Here is a tiny trained network, its code and every weight. The questions are about switching its units off for an input and a target symbol, where a switched-off unit gives its printed mean instead of its output.

import numpy as np


def w(rows, s, z=0):
    codes = np.array(rows[::2]) - 128.0
    scale = np.full(codes.shape[1], s)
    scale[-1] = z or s
    return codes * scale


def f(y):
    return y / 2 * (1 + np.tanh(0.7978845608 * (y + 0.044715 * y**3)))


def softmax(a):
    e = np.exp(a - a.max(-1, keepdims=True))
    return e / e.sum(-1, keepdims=True)


def log_softmax(a):
    a = a - a.max(-1, keepdims=True)
    return a - np.log(np.exp(a).sum(-1, keepdims=True))


def net(x, mask):
    ids = ['ΓΘΛΞΣΦαβδεζημπω'.index(c) for c in x.split()]
    T = len(ids)
    res = E[ids] + P[:T]
    r = res
    for j in range(3):
        rows = slice(2 * j, 2 * j + 2)
        q, k, v = (r @ M[0][rows].T for M in (Q, K, V))
        z = softmax(np.where(np.tri(T) > 0, q @ k.T / 2**0.5, -1e9)) @ v
        o = O[0][rows]
        res = res + np.where(mask[j], z, o[:, -1]) @ o[:, :-1]
    y = f(res @ A[0][:, :-1].T + A[0][:, -1])
    res = res + np.where(mask[3:15], y, B[0][:, -1]) @ B[0][:, :-1]
    return log_softmax(res[-1] @ U[:, :-1].T + U[:, -1])


Q, K, V, O, A, B = {}, {}, {}, {}, {}, {}
E = w([
[149,91,133,135,95,152],'Γ',
[151,123,148,141,76,156],'Θ',
[207,201,169,134,8,137],'Λ',
[157,176,161,175,34,124],'Ξ',
[29,101,139,145,155,177],'Σ',
[151,113,161,126,94,164],'Φ',
[197,120,131,149,82,160],'α',
[199,89,124,140,107,164],'β',
[153,23,81,136,132,160],'δ',
[128,111,161,134,63,145],'ε',
[180,82,146,116,127,177],'ζ',
[172,153,210,89,111,172],'η',
[208,33,122,121,41,102],'μ',
[104,115,72,215,118,172],'π',
[121,16,147,110,124,150],'ω',
],0.015)
P = w([
[178,145,155,91,93,153],'0',
[86,88,184,173,97,125],'1',
[2,67,63,75,20,194],'2',
[172,131,153,105,170,84],'3',
[77,68,187,192,99,128],'4',
[108,83,44,149,71,192],'5',
[141,149,121,88,197,68],'6',
[68,43,215,186,90,124],'7',
[131,96,33,185,59,201],'8',
[116,182,86,94,241,49],'9',
[50,38,205,175,106,114],'10',
[123,85,58,170,66,207],'11',
[146,164,129,70,200,90],'12',
],0.016)
Q[0] = w([
[121,110,165,166,146,132],'H1',
[180,144,114,106,135,156],'H1',
[167,93,168,206,167,101],'H2',
[117,174,140,132,169,8],'H2',
[109,97,79,108,46,207],'H3',
[126,157,143,69,142,165],'H3',
],0.012)
K[0] = w([
[95,108,143,148,163,94],'H1',
[85,100,160,120,112,111],'H1',
[98,60,138,185,91,140],'H2',
[147,69,195,182,67,254],'H2',
[117,195,75,35,223,5],'H3',
[143,139,154,17,199,100],'H3',
],0.0099)
V[0] = w([
[185,132,175,63,151,65],'H1',
[146,132,111,66,74,210],'H1',
[42,134,196,167,72,9],'H2',
[174,253,81,108,108,150],'H2',
[115,126,124,36,148,65],'H3',
[86,180,225,45,186,189],'H3',
],0.012)
O[0] = w([
[201,141,225,69,96,106,101],'H1',
[189,196,29,131,192,193,193],'H1',
[133,208,253,87,73,209,122],'H2',
[207,192,102,206,108,146,4],'H2',
[87,112,38,57,143,110,110],'H3',
[2,210,205,102,239,192,78],'H3',
],0.01,0.013)
A[0] = w([
[59,53,96,88,126,153,140],'N1',
[35,146,53,106,144,73,1],'N2',
[170,205,185,61,71,118,128],'N3',
[95,67,90,227,1,215,157],'N4',
[191,173,183,177,237,104,95],'N5',
[66,88,100,205,168,159,153],'N6',
[78,94,97,107,52,161,18],'N7',
[91,164,23,146,133,188,194],'N8',
[101,80,127,170,35,201,12],'N9',
[101,143,23,90,62,53,146],'N10',
[48,141,225,252,111,119,79],'N11',
[79,126,111,90,62,213,49],'N12',
],0.0099,0.0098)
B[0] = w([
[96,136,119,151,73,120,250],'N1',
[135,81,136,84,119,250,151],'N2',
[71,102,85,140,161,154,138],'N3',
[162,135,124,53,139,73,243],'N4',
[98,162,120,104,85,91,131],'N5',
[148,180,136,133,174,56,187],'N6',
[206,169,80,107,148,170,166],'N7',
[131,102,214,169,118,137,209],'N8',
[168,134,163,186,32,146,166],'N9',
[105,116,116,150,198,178,195],'N10',
[160,47,116,199,175,108,145],'N11',
[75,230,64,147,118,127,155],'N12',
],0.015,0.023)
U = w([
[160,139,122,150,157,136,171],'Γ',
[89,145,144,170,69,145,93],'Θ',
[173,48,121,37,185,196,86],'Λ',
[163,123,154,74,207,87,89],'Ξ',
[69,2,216,71,169,158,199],'Σ',
[120,159,149,67,192,112,193],'Φ',
[130,198,53,90,111,50,131],'α',
[181,71,192,206,71,187,72],'β',
[202,123,95,186,116,101,5],'δ',
[170,138,151,94,37,182,77],'ε',
[155,78,130,164,195,127,115],'ζ',
[137,146,96,239,116,87,73],'η',
[138,110,112,139,100,226,164],'μ',
[111,98,217,150,145,158,90],'π',
[202,120,54,199,97,173,66],'ω',
],0.0097,0.013)

Each question gives the input, a string of symbols that net reads in full, and the target symbol t.
The units are the heads (2 rows each of Q, K, V and O) and the neurons (one row each of A and B). Each row of codes is followed by its name. A weight is (code - 128) times the scale printed after its matrix; where a second scale follows, it is the last column's (O, A, B and U).
mask holds one flag per unit, heads first, then neurons. A switched-off unit (its flag False) gives its mean, the last column of its rows in O or B, instead of its output. The means were averaged over made-up inputs and are rounded, as every weight is.
A unit's drop is (log p(t) with every unit on - log p(t) with that unit switched off) / (log p(t) with every unit on - log p(t) with every unit switched off).
The circuit of an input: a set's keep is (log p(t) with only the set's units on - log p(t) with every unit switched off) / (log p(t) with every unit on - log p(t) with every unit switched off). Starting from the 12 units with the biggest drops (on a tie, the unit counted first), units are removed one at a time, each time the one whose removal leaves the highest keep (on an exact tie, the one counted first), for as long as the keep stays at least 0.8.
units of the circuit, in order: the units of the circuit, biggest drop first
most important unit: the unit with the biggest drop
k most important neurons: the k neurons with the biggest drops, biggest first
which heads matter: for each layer, one digit per head in row order, 1 if its drop is at least 0.15 and else 0, layers parted by /
input δ ζ μ η, target Λ: units of the circuit, in order	[N1 N6]
input Ξ δ ω μ μ ω ω ω δ, target μ: most important unit	H3
input Ξ ω Γ ω δ δ μ Ξ ω δ μ, target ε: which heads matter	100
input β μ Φ ω η ω Φ Φ ω, target Φ: which heads matter	011
input ζ δ ω δ ε ε η δ α Ξ ω Ξ β, target Σ: units of the circuit, in order	[N7 N6]
input Ξ ω δ ε ε δ ω δ Ξ, target μ: units of the circuit, in order	[H3 N2]
input η ω ω ω β η Ξ Σ δ ω ω Γ η, target Σ: 2 most important neurons	[N4 N6]
input μ δ ε η μ ζ α μ η, target Ξ: units of the circuit, in order	[H2 N1 N4]
input ω Σ Ξ Σ Γ Ξ δ ω, target α: 2 most important neurons	[N8 N4]
input ζ ω Ξ α ω δ Σ, target Σ: which heads matter	010
input δ Γ ω Γ ω ω δ β δ ω ω β, target μ: 4 most important neurons	[N2 N12 N8 N1]
input ω ζ μ δ δ μ μ, target Λ: which heads matter	001
input ζ ω Ξ β ω δ, target ζ: units of the circuit, in order	[H2 N6 N8 N10]
input μ ω μ δ δ η Φ δ δ δ ω, target α: which heads matter	000
input Ξ ζ Ξ Ξ δ Ξ Θ ω, target β: units of the circuit, in order	[N9 H2]
input α δ η μ Ξ ω μ, target Σ: 2 most important neurons	[N7 N4]
input δ ω μ ω ω ω δ μ μ, target Λ: which heads matter	011
input η ω Γ Σ ω Γ, target Θ: 2 most important neurons	[N8 N12]
input ω μ ζ μ η ω, target ω: which heads matter	001
input ω α ω ω α δ Λ β μ δ, target Λ: 2 most important neurons	[N8 N6]
input ω ω δ μ, target Σ: units of the circuit, in order	[H2]
input δ ζ δ δ δ ω Φ μ ω ω ω ε, target μ: units of the circuit, in order	[H3 N2 N12]
input ω β ε δ α η Γ Σ, target η: most important unit	N11
input ω η Ξ β ω α, target ζ: 2 most important neurons	[N8 N10]
input ω α ω Λ ω δ δ, target Σ: 4 most important neurons	[N7 N12 N4 N9]
